Each row is followed by its class number.
[  1  -3 -33  10   4   9   2  -8 -36   9  -2 -21  -9  22  27   7  -6   6
 -10 -27  20  14 -16 -43  36  -6   6   3  12  -6  -2 -29   1  24   5   3
  10 -21]
5
[ 10  30  14 -57  42  -6 -38  56 -24   5 -22   6   7  -5  11  23   0  24
 -21  14  16   2  -5   0   4  22  12  30  -2 -25 -32 -16 -10 -23 -10  42
  29  55]
8
[ 15  12  23 -29   8  23 -16  14 -42  -4 -37  13  -1 -16  55  -2  -4  36
  21   6  60 -23 -31  -7 -26  63 -47  44  30  -3  45   0  11 -25 -17 -20
 -40 -12]
10
[ 20 -14   5 -17   0 -15 -57 -12   2 -25   0 -25   6  24 -24   2   4  26
  -6 -22 -22  -4  57 -30  32 -25 -13  44 -12  25 -16  18   3  11 -14 -12
  -8   5]
1
[ -7 -44 -25  27  34 -13  -7  -7 -29   7  -6   0  -7  42 -62  -5 -22 -35
  23  25  36 -17 -14  19  -8 -45  20  24 -43 -48  18  -6   1 -10 -31  19
   6  33]
12
[-24  13 -21 -26 -26 -17  10  14  43  35  26  21 -21   9  35  24  31 -30
 -35   0 -55 -32  -8 -15  -6   7  -2  26 -16  26   2  22 -14  -1 -26 -42
  19  14]
11
[-12  54  18 -26  33   3 -23  34  20   5  -1   4 -19   8  39  20   9   2
  17  27  -2 -20  -5   6 -49   5 -10  20  15  16   6   9   5 -11   2  -3
  12  18]
5
[ 37  36  26  17  33  18 -47  -7   3  -7   8  25  23   4 -18 -12  -7 -29
  50  39 -31 -46  35 -22 -13 -30 -50  17  14  31   2  23  48  -4 -24 -37
 -35  16]
4
[ 34  -6 -13  26  20   5  -8 -13  14  42  12   1 -11  20  23   5  54   1
 -10  16  36 -17   7   1   3  10  13  16 -18   2  -2   7  -6  41 -50  -6
 -30 -13]
0
[ 10 -13   0  15  -8 -14 -66   1 -21  18  -5 -39  51  31 -23 -13  16 -42
  48  22  13 -14  11 -21  38  27  12  38  24  23  31   4  -6 -23 -44  56
  25 -33]
4
[-22 -68 -50 -22  37   4  -4  15 -13  12 -42  -5  42   1   7 -12   4 -15
  26 -14 -17  25  -8   6 -16  44  -1   2 -21   0  35 -11  12 -19 -17   3
  -3   9]
5
[ 22   8 -23  23 -13   9 -29  -9 -18 -29  -5 -36 -15  43 -44   0  44  30
 -38  28  24 -31  68  -9  28  14 -10  28  23 -29 -23  36   6  24 -34 -57
 -24 -12]
12
[ 21  11  -2 -33  14  12 -31  15  -4  -2  10  -4  18 -26  17  18 -11  25
   9   0  29 -23  27  -9 -21  23 -11  59  -1  -8  22  18  20  -9 -23  -7
 -36  12]
7
[ 18   5 -45  -7   4  10 -27   6  -5  14  11   7 -17  -8 -31  35  -4 -23
 -40 -23 -80   7  -2 -23   6  26  -7  20 -15 -33   5   1  36  -6   3 -35
 -12 -18]
0
[ 35  12 -30  33 -21  31  10 -26 -10  21   6  -4  22  -1  -8   0   7 -30
  19  -2  14 -10  34 -27   9  -2   8   6  -4  19   1   8  17  30  -9   5
 -24  -6]
12
[  1 -11   1 -52  12 -14 -15  -7 -34  30 -42   4 -21 -13  10 -29  -4 -28
  -2   3  -4  44   6 -21 -11  15 -21  28 -41 -37 -13 -36 -15 -17  -4  20
  33  15]
6
[ 14  47  42 -21 -13  10  25  22  19   5  18  30 -27 -12  14  -8 -50 -33
 -40  -9 -58   0 -15  -1 -50 -54 -23 -52 -56 -29 -46  10 -26 -20   8  -2
   6  56]
11
[-13 -27 -11  16 -55   1  36 -22  45 -11  40   1   2 -24  20  43  12 -59
  12 -14 -12  24   5  16  42 -44  -8 -32  -7  48  19  -7 -18 -23 -10   7
  18 -33]
9
[ 28  27 -42  44 -33  14   1 -13  32 -15  60 -12 -12 -41  -2  27  47  34
 -19  11  -6  34  27   1  45 -12 -34 -18   4 -45 -43   2 -20  12 -48 -27
   4 -44]
1
[ 25 -35  14  18 -11   7 -11 -19 -32  -2  17 -32  17 -11 -20  17  21  49
  -4  -8   2  34  30   8  -5   5  25 -20   4 -33   5  12   4 -12 -24 -15
  -5  24]
2
[ 28  11 -29  -4  28   0 -34 -23 -25  -4 -22  -5   2  20 -40  10  33  22
 -21  19 -41  29  44 -30  12  -5 -21 -10   1 -16   5  30   7  21 -15  -7
 -25 -11]
3
[-30 -10  -3   6   0 -41  11  -9  13  56  19  -3  -7  22  -1  11  23 -21
 -12  11  28  61  -7  22   7  59  -2  -5  -9  -8  32  34 -28 -31 -68 -28
 -36 -13]
6
[  5 -19  26 -15   9 -24 -61 -24 -12 -55  24   9 -46   3 -66  35  49  60
 -27  17 -10  -8  18  38 -20  30   5 -29  16  11 -27  55  -5   7   1 -43
 -52  -2]
3
[-41  18 -35  36 -32 -52  37  17  48  11  61  31 -38  36 -18   8   0  25
 -43  14 -33 -52   3 -13  18 -22   0  -9   7  46 -39  63 -19  42  30   8
 -10  33]
4
[-27  -1   5 -13  15  13   3  19  10 -12  21  10   0 -12  22 -29 -43 -43
 -15  -9  19  20 -39  12 -32  -6   2 -18 -20   7  21   1  25 -11  -5  -3
 -45   3]
2
[ -5  27   4 -28  23 -17 -39 -11 -22   9   1  26   3 -20 -23  -8 -17  18
  32  11 -32  18 -45 -28 -32   9  -6  10 -10   7   9   3  15  -9   1  33
   5   1]
1
[-28  -3   0  28 -22  -6 -42 -22  -5   8  27 -13  70 -11 -55 -31  25   4
  30 -12 -23  29  12 -29   0  37  37 -51  24  41 -18  14  -4 -11   8  34
 -15  -5]
6
[ 12  16  35  -2   9  -9 -34  -3  19   3  11  17  21  -1   0   7   8  -3
  12  -1 -27 -16   6   0 -21 -13  -4   4  -9   3 -38  -7   3 -11 -16  10
   5  28]
1
[  1  25  29  26  -9  -1  54 -14  42  10  17  48 -29  -1  44  49  21 -24
  14   2  -6 -20 -20  26 -15   0 -15 -63   4  35  -2  32 -16 -14  15 -12
 -33  11]
9
[  6   4  22 -38   4  -5 -18   5  10  32  -9  11  16   3  40 -17  16 -10
 -15  40 -26 -16 -36  21 -70   1  14  -1 -14  12  20   6 -26  -5 -24  71
  55  -7]
0
[-25 -60  19 -11  15   1  -1  -2  -9 -17 -35  -3  37  16  -6 -16  -4   2
  -6 -16 -19  34   4  21  -1 -29  25 -16   3  33  43  -7  24  -7  13  -9
 -17  31]
2
[-31 -70 -38  13  38  -8   6  21  15  25 -12   4  -4  29 -31 -47 -24 -11
  19  -7 -29   6 -16 -11 -21  -6   7  45 -54  15  61  44  12  -6  14  22
 -17  38]
2
[-16  -5   4 -11   7   7  13   8  14 -16  25  -8   4 -12 -17  29  13  -4
  -5  10  51 -16 -19  54 -18  24  24 -10   4 -11  11  11 -18 -14 -16 -10
  -2  15]
9
[-24  10  27  13 -19  -8 -13  34  -3   4 -45   9   6  -6  16 -15  12 -28
  13 -10  -1  35 -29  19  15  27  24  11  16  -5  25 -29  -6 -27  26  45
 -15 -16]
3
[  5 -11  27 -27  13   2 -26  22  -1 -26 -56 -26 -16  42  20 -17  21  22
 -30   1  -2   5  33  -1 -16 -30 -26  -4  -5 -17   9  12 -20  -9  10  -6
   5  14]
11
[-16  13 -13  14  17   4  44  14  41  17 -33  -2  -4  61  -2  17  12 -39
 -34   8 -59 -18  53  -4   7 -80 -12   3 -12   6 -32 -14   7  20  17 -33
  36  54]
5
[ 28  -7 -16 -27  17   7 -43  -1 -34 -22  13 -33 -25   3 -30   4  -2  -3
 -15  14  38   5  17  -2  19 -27 -19   0 -14 -33  -7  18  -2 -11 -46  10
   5 -23]
11
[ 11  10 -32  45  -5  26  15  22  13  41   7  12 -19  -6  14   3  33  16
 -27 -25 -24  29 -31 -30   8  42   4   5  -4 -10   2  12 -16  27  19   0
 -34  -1]
3
[ -5 -29 -17   8  16  -7  14   9  -5  -6  -6 -12 -27   1   8  23  25  27
  -3 -15  20  25  -5  32  73   4  29   0  12  -4 -18 -31 -23  13  -2 -18
  21  10]
5
[ 41  13   7  22  -9  33  23 -16  19  29   6  22  32 -13  24   9  33  -8
 -17  -1 -55 -30  11  10   2   5   5 -24   7  -3 -33 -16   4  12 -15 -25
  18  19]
0
[ 45   0 -62   7  30  51  23  17  -2  71 -79 -25  -9  16 100 -24  49 -46
  41 -17 -18  27  54 -58 -13 -15  -8  16 -39  43  45  28 -15  31  -9 -14
 -17   5]
6
[ 27   5  -9  30  15  23  -9  -1  10 -13  -5  -9  -5 -10 -28  21  30  14
  10 -10 -18  19  27 -26  48 -61  22 -40 -16  21 -42 -14 -15  26  24  15
 -13  26]
7
[  1 -53 -55 -11  59 -12  23  -6   9  23  15   8 -39  44  62  42   8  10
 -42  -2  39  12 -11  14 -30 -47 -33   8  -7  -5  48  27  12  24 -28  -5
 -24   1]
3
[ 11  -7  11 -23  55  -1 -23 -22   8  -2 -13  35  30  12  15  37   5   5
  17   8  31 -42   1  20   4  18 -14  30  23  10  28  -4  20  -1  -5  -7
 -35  15]
7
[ 18   8  17  22  17   5 -30 -11 -11 -20  43  13  -2   6 -31  13  -9   7
  -7  37  42 -21 -12  27 -19 -50   7 -16   6 -27 -27  -1   1   5 -20  42
   9  15]
12
[ 24 -18 -37  22  14  11  30 -53 -16   5  12  19   9  28 -47  26  16  27
 -30  32 -15  14  28  -5  17 -83 -28 -40   5  38  18  57   7  46 -24   5
 -25  -5]
3
[ -6 -10 -41  16  17  18  33   6  -5  22  34  19  -8 -46  18   6  21  44
  48  42  56 -16 -82  33 -49  59 -20 -24   8  -8  36  34 -31 -25 -35  26
   0 -12]
10
[ -9 -10  -4  25 -22  15 -35  -8   3 -10 -28  20  10   7 -84   2  32   9
  10 -19 -97 -30  31 -45 -26  13   7  16 -23  39   6  18  37  17  59 -60
 -60  24]
0
[ 16  -4 -23  13   2  40  16   7  38  12  31  30 -40 -43  12   9  20  13
 -27   6 -66  18 -38  10 -42   9 -45   9  -5 -20   8  13  -7   1  26 -14
  26  -6]
3
[ -4   6 -38 -18  32   2 -21  15  14  -5  -5  -4 -12  13  11  18  20  24
 -10  -2 -20   1  21 -20   8  14 -21  20  -8  -4  -6   1 -13  19  11  -9
   8  12]
5
[ 41   4  48 -12  10   7 -38 -19 -11  41 -22 -37   4  23 -10  23  41 -29
  16  14  30  53  32 -23  -3 -20   0  16 -28  28   9 -12 -25  -1 -48  29
  -4  13]
3
[-11 -18 -13   0 -22 -17 -20  28   0 -14  25 -43 -35  -1  -5  28  66  64
 -32  26 -21  15  -7  40  -2  -4  36 -36  38 -20   0  45 -32 -25 -30   1
  56 -17]
11
[ -1  37  -5   2 -27 -21  -1   6   6  12  18   9   1  -2  37  11  25   5
 -25  -1  -7 -17  12 -15  16  44  15  22  16 -19 -20  -2  -6   1 -16 -28
  -2 -11]
8
[  6   2  35 -23  -2 -10 -27   6 -31  15 -22   8 -10  36  22  31  36  24
 -18  33  17 -39   1 -17 -29  19 -22  51  23   1   4  15  12 -27 -31 -23
  12   9]
8
[ 12 -13 -30  -2   1  -1 -13 -20 -27 -12 -35   0  15  23 -59  26   9   3
  15  11 -14   1  36  -7  64  -9  -3   4   5  12   0   1  -9  -1  17  39
  26  18]
12
[ 25  15 -11 -10  20   1   5 -14 -35 -18 -41  18   3 -12  14   6 -27 -15
  16   0  -3  18 -16  17  61 -26 -11 -16   7 -33  21 -40 -17  -8   4  26
  17 -20]
10
[-31 -48 -30  56  29  -7  22  17   9  12 -20  -4  48  50 -10 -59 -24 -27
  42 -12 -10 -28   8   1  48 -37  25  26  -1  19  21  -1  19  -1 -13   5
   0  22]
5
[  9  36 -24 -39 -21  -4 -15  28 -18 -16 -32   7 -49 -22  41   4  16  31
 -30  24 -20  26   7 -16  16  19 -28  16  16 -22 -11  -5 -10  -3  18  33
  36 -17]
12
[ 27   1 -36   1  26   1 -39 -16   9 -14  36 -36   0  18 -14  -2  13  10
   8  13  14 -14  57 -16   1 -10   2  10   4  10  -8  31  12  22 -29  -8
  -3   2]
12
[  9 -24 -16  -1  38   9 -22 -16 -25 -11  -8  -5  10  23 -33  29  13  39
  -2  11  10   2  35 -10  -4 -18 -22  14   2 -20  28  20  26   2   2  -9
 -21  32]
2
[ -4  -6 -13  -8  38  -7 -34  27  17 -14  -9  -9 -37  31   3 -21  10  35
 -18  16 -37   3  38 -27 -17 -23 -29  36 -20  -4  20  47  12   4  10 -10
 -14  26]
2
[-29  12 -30  -9 -28 -19 -10  16  -3  25 -57 -34   9  39 -38 -33 -28 -36
  32 -40 -29  31  17 -82   7   0   5  47 -76  27  28   9 -34   2  33  46
 -15  13]
1
[ 18   8 -28   1  -8  12   6 -54 -31 -12   3  -4  35  -3 -43  59  -6  22
   6 -15 -24  66  28  -9  29 -13 -19 -46  10  15  65  30  -7   2  -3 -21
 -44 -16]
3
[-11 -37  67  -8  18   1 -38  18 -15   8 -30  31  11  43   4 -26 -19  17
  -1 -14  14 -36 -18 -16 -83 -14 -13  31  -1  49  49  48  53  -8  13  -8
 -84  31]
11
[ 12 -64 -10   1  43   8 -29  -4 -17   2 -32 -27  54  14 -23 -43 -25 -10
  45 -36 -31   2  -2  -8   5  -6  35  11  11  43  47  -1  27  -7  18  29
   6   9]
10
[  7  72   5 -18  33  20  24   5   8  12  -1 -18   2  22  37 -23 -49 -28
  48  26  14  -5  19 -73  12 -68 -75  24 -14  11  30   1  -2 -33 -26   8
  37  30]
9
[-17  -9   4 -19  19 -15 -24   3  -1   2  -1  27 -15  38  12  45  17  22
 -13  -6  41 -44  -8  13  -7  48   1  43   3  26  10  22  -9  22   4 -16
 -46  14]
5
[ 21  10 -18  37   3  14  -6  14  -8  13 -25 -13 -32  54   6  -6  -1 -36
 -14  17 -18 -23  18 -41  -8 -64 -34  29 -19 -22  13  12  -2  22   2 -17
  -1  -1]
4
[ -2  21  31  -6  16  13 -13 -11 -39 -30 -24  12  12 -11  -2   7  21  38
  56  30  42 -19 -38   9  -1  19   0 -29  25   1  28   2 -28 -26   2  20
   9   7]
9
[ -25   26  -13  -37   49   -6  -34  -31   -4  -49   43  -19   32    5
  -83  -38 -114   30   48  -18  -23    6   20  -36  -29  -47  -19   10
  -14   31   40   23   21   12   68   30    5   26]
5
[ 22  40  -5  22  -8 -12 -33 -23  -4 -25  35  10   9   6 -38  41 -20 -14
  11  -9 -29 -14  55 -14  37 -60  24   2  -7 -13 -20 -11  13  17   9 -11
 -13  33]
12
[ 15  -7   4 -13  23  15 -30 -18 -20 -12 -14 -10  13   7 -11   5  11  16
   5  13  -2  10  -1 -11  -7 -15 -22 -19  -4  -8  12 -20   3  -9 -13  -1
   8  -1]
0
[ -6 -32   3 -26   0   0   8  26 -16  -5 -44  -1 -34   4  29 -20   8  24
 -17   8   7   8 -28  -3 -24  35 -45 -13   6  17   1  20  -7 -29   0  14
  -9 -11]
10
[-12 -29 -15  -9  41  15 -23 -13   3 -11 -18  26   4  32  -7  45   8  11
  21   0  -1 -36  -1   7 -41  15 -42  31  -2  11  48  17  12   0  26 -29
 -27  11]
5
[-23 -50 -53 -21  22  -2 -12  -4 -28 -41  21  -3  12 -32 -41  -6 -30  20
  22 -13  15  31 -39   3 -19 -10  18 -44 -35  -7  42  17 -15  -5  15  47
 -12  -5]
9
[-11 -34 -33 -21  24  17 -12  13   1 -41   0 -26  -6   6   1 -17   2  22
 -33  13  12  -7   9  31 -18  -6 -13  15  -3 -48  22  12  -6  -4   3  -4
  24   3]
2
[ 14  50 -17   7 -20  -7  16   5  24  -1 -28 -11  -5   4  65  -6  29 -33
   9 -13  -2 -17  43  -3  43 -24  19   6  -5  -4 -42 -30 -22  28  -1   1
  15  -8]
1
[-11  25  -9  20   4  -1 -46  30 -18 -17  16  -8 -21   1  -4 -20  16  38
  22   3  18 -28   1 -27   2  38  27  21  15   7   4  45  14   2  13  14
 -46   1]
2
[ 16   0  30   9   3   5  -6 -29  -4  -2  -2   9  20  15 -20  18   0 -17
 -13  -6  -1   6 -11  29  10   2  -4 -17  30  12  -8   7  28  -8 -23 -19
 -24 -24]
1
[-15 -58 -15 -29 -53 -37  41  -2  -9  38   5  -4 -17 -45  21 -28  10  40
  -5  27 -24  50 -28   6  15  72 -42  38  -6 -23  22 -12 -35 -35 -46 -15
  75  -2]
4
[ 20  -6 -27  26   3  18  11 -33  -3 -23 -35  -1  -7  62  28  28   7  -2
  -9 -30  15 -18  66 -28  22 -65  -9  10 -19  24  42  11  -2  63  19 -80
 -72  19]
12
[ -3  46  37   3  -5  -5 -25  19  12 -10  14  -8   7  11 -14  12  24 -14
   4  26  25 -37  22  31 -15 -23  25 -15  23  -1 -17  18   6 -15 -20   6
 -10  13]
11
[-51 -81 -95  49 -39 -26 -12 -18  21  -1  31 -30  19  30 -73  61  49  38
   5 -47 -43   0  56 -33 -25  39  14  22 -36 -19  33  30  -8  17  32 -47
 -42   8]
5
[-11  75  31  -7 -16   5   6  19  27 -21  33  36 -11 -25  51  -9 -11 -10
 -40   7   8 -25 -37  20 -23  27   4   5  20 -28   7   8  -6   8  -2 -34
 -31 -22]
9
